Below are the code and all the weights of a small trained network. Each question names an input and a class and asks about switching units off, where a switched-off unit gives its printed mean instead of its output.

import numpy as np


def w(rows, s, z=0):
    codes = np.array(rows[::2]) - 128.0
    scale = np.full(codes.shape[1], s)
    scale[-1] = z or s
    return codes * scale


def f(y):
    return np.maximum(y, 0)


def log_softmax(a):
    a = a - a.max(-1, keepdims=True)
    return a - np.log(np.exp(a).sum(-1, keepdims=True))


def net(x, mask):
    res = np.array(x, float).reshape(1, 3) / 4 @ E
    y = f(res @ A[0][:, :-1].T + A[0][:, -1])
    res = res + np.where(mask, y, B[0][:, -1]) @ B[0][:, :-1]
    return log_softmax(res[-1] @ U[:, :-1].T + U[:, -1])


A, B = {}, {}
E = w([
[174,63,49,46,110,45,144,115,96],'x0',
[77,192,108,250,76,106,80,125,58],'x1',
[55,151,127,87,111,99,106,72,224],'x2',
],0.015)
A[0] = w([
[65,174,156,137,167,252,163,195,104,54],'neuron 1',
[113,141,51,191,105,135,88,111,81,34],'neuron 2',
[123,159,179,145,65,130,121,45,88,3],'neuron 3',
[136,77,169,106,205,172,167,128,152,57],'neuron 4',
[98,206,163,115,90,62,81,26,254,42],'neuron 5',
[106,136,172,156,128,225,113,113,180,15],'neuron 6',
[111,177,125,175,77,76,50,144,120,80],'neuron 7',
],0.0093,0.0028)
B[0] = w([
[199,19,92,118,58,83,102,147,82,219],'neuron 1',
[88,105,230,101,37,138,112,61,204,199],'neuron 2',
[136,156,176,15,107,180,131,122,152,168],'neuron 3',
[161,112,215,132,13,131,240,12,187,203],'neuron 4',
[246,72,219,208,121,92,110,167,80,254],'neuron 5',
[19,134,2,86,123,27,47,148,163,206],'neuron 6',
[72,113,100,170,122,160,176,55,153,208],'neuron 7',
],0.0079,0.016)
U = w([
[84,151,194,128,53,220,208,100,230,66],'0',
[118,65,15,106,99,41,91,134,118,114],'1',
[188,119,242,213,117,143,161,213,43,171],'2',
[137,113,115,175,179,203,111,108,176,253],'3',
[108,223,102,137,254,120,104,204,111,88],'4',
],0.0077,0.0071)

Each question gives the input, the list of numbers given to net, and the class t.
The units are the neurons (one row each of A and B). Each row of codes is followed by its name. A weight is (code - 128) times the scale printed after its matrix; where a second scale follows, it is the last column's (A, B and U).
mask holds one flag per neuron, in row order. A switched-off neuron (its flag False) gives its mean, the last column of its row in B, instead of its output. The means were averaged over made-up inputs and are rounded, as every weight is.
A unit's drop is (log p(t) with every unit on - log p(t) with that unit switched off) / (log p(t) with every unit on - log p(t) with every unit switched off).
The circuit of an input: a set's keep is (log p(t) with only the set's units on - log p(t) with every unit switched off) / (log p(t) with every unit on - log p(t) with every unit switched off). Starting from all 7 units, units are removed one at a time, each time the one whose removal leaves the highest keep (on an exact tie, the one counted first), for as long as the keep stays at least 0.8.
units of the circuit, in order: the units of the circuit, biggest drop first
most important unit: the unit with the biggest drop
top k neurons: the k neurons with the biggest drops, biggest first
drop of u: that unit's drop, to one decimal
input [1,-2,2], class 3: units of the circuit, in order	[neuron 1; neuron 2; neuron 4]
input [1,3,1], class 3: units of the circuit, in order	[neuron 4; neuron 5; neuron 6]
input [-1,-2,3], class 3: top 3 neurons	[neuron 1; neuron 2; neuron 4]
input [-4,8,-6], class 0: most important unit	neuron 2
input [0,8,-7], class 0: top 2 neurons	[neuron 2; neuron 5]
input [1,-3,3], class 3: units of the circuit, in order	[neuron 2; neuron 1]
input [5,-1,7], class 2: top 2 neurons	[neuron 5; neuron 6]
input [3,-2,0], class 3: top 4 neurons	[neuron 6; neuron 1; neuron 5; neuron 2]
input [0,0,2], class 3: units of the circuit, in order	[neuron 1; neuron 4]
input [-7,3,-2], class 1: top 2 neurons	[neuron 1; neuron 6]
input [3,-4,1], class 0: top 3 neurons	[neuron 6; neuron 1; neuron 5]
input [-7,-6,-2], class 1: top 3 neurons	[neuron 6; neuron 1; neuron 2]
input [-6,6,-6], class 0: top 3 neurons	[neuron 2; neuron 5; neuron 7]
input [3,4,1], class 0: units of the circuit, in order	[neuron 6; neuron 5]
input [3,-1,0], class 3: top 2 neurons	[neuron 6; neuron 1]
input [-4,2,3], class 1: units of the circuit, in order	[neuron 6; neuron 4]
input [-6,-7,-7], class 0: top 3 neurons	[neuron 4; neuron 5; neuron 6]
input [-5,-2,-5], class 1: top neuron	[neuron 5]
input [-6,-5,-3], class 1: units of the circuit, in order	[neuron 1; neuron 6]
input [1,7,-5], class 0: units of the circuit, in order	[neuron 2; neuron 5]
input [1,0,8], class 2: drop of neuron 4	0.0
input [-7,-5,3], class 1: drop of neuron 1	0.2
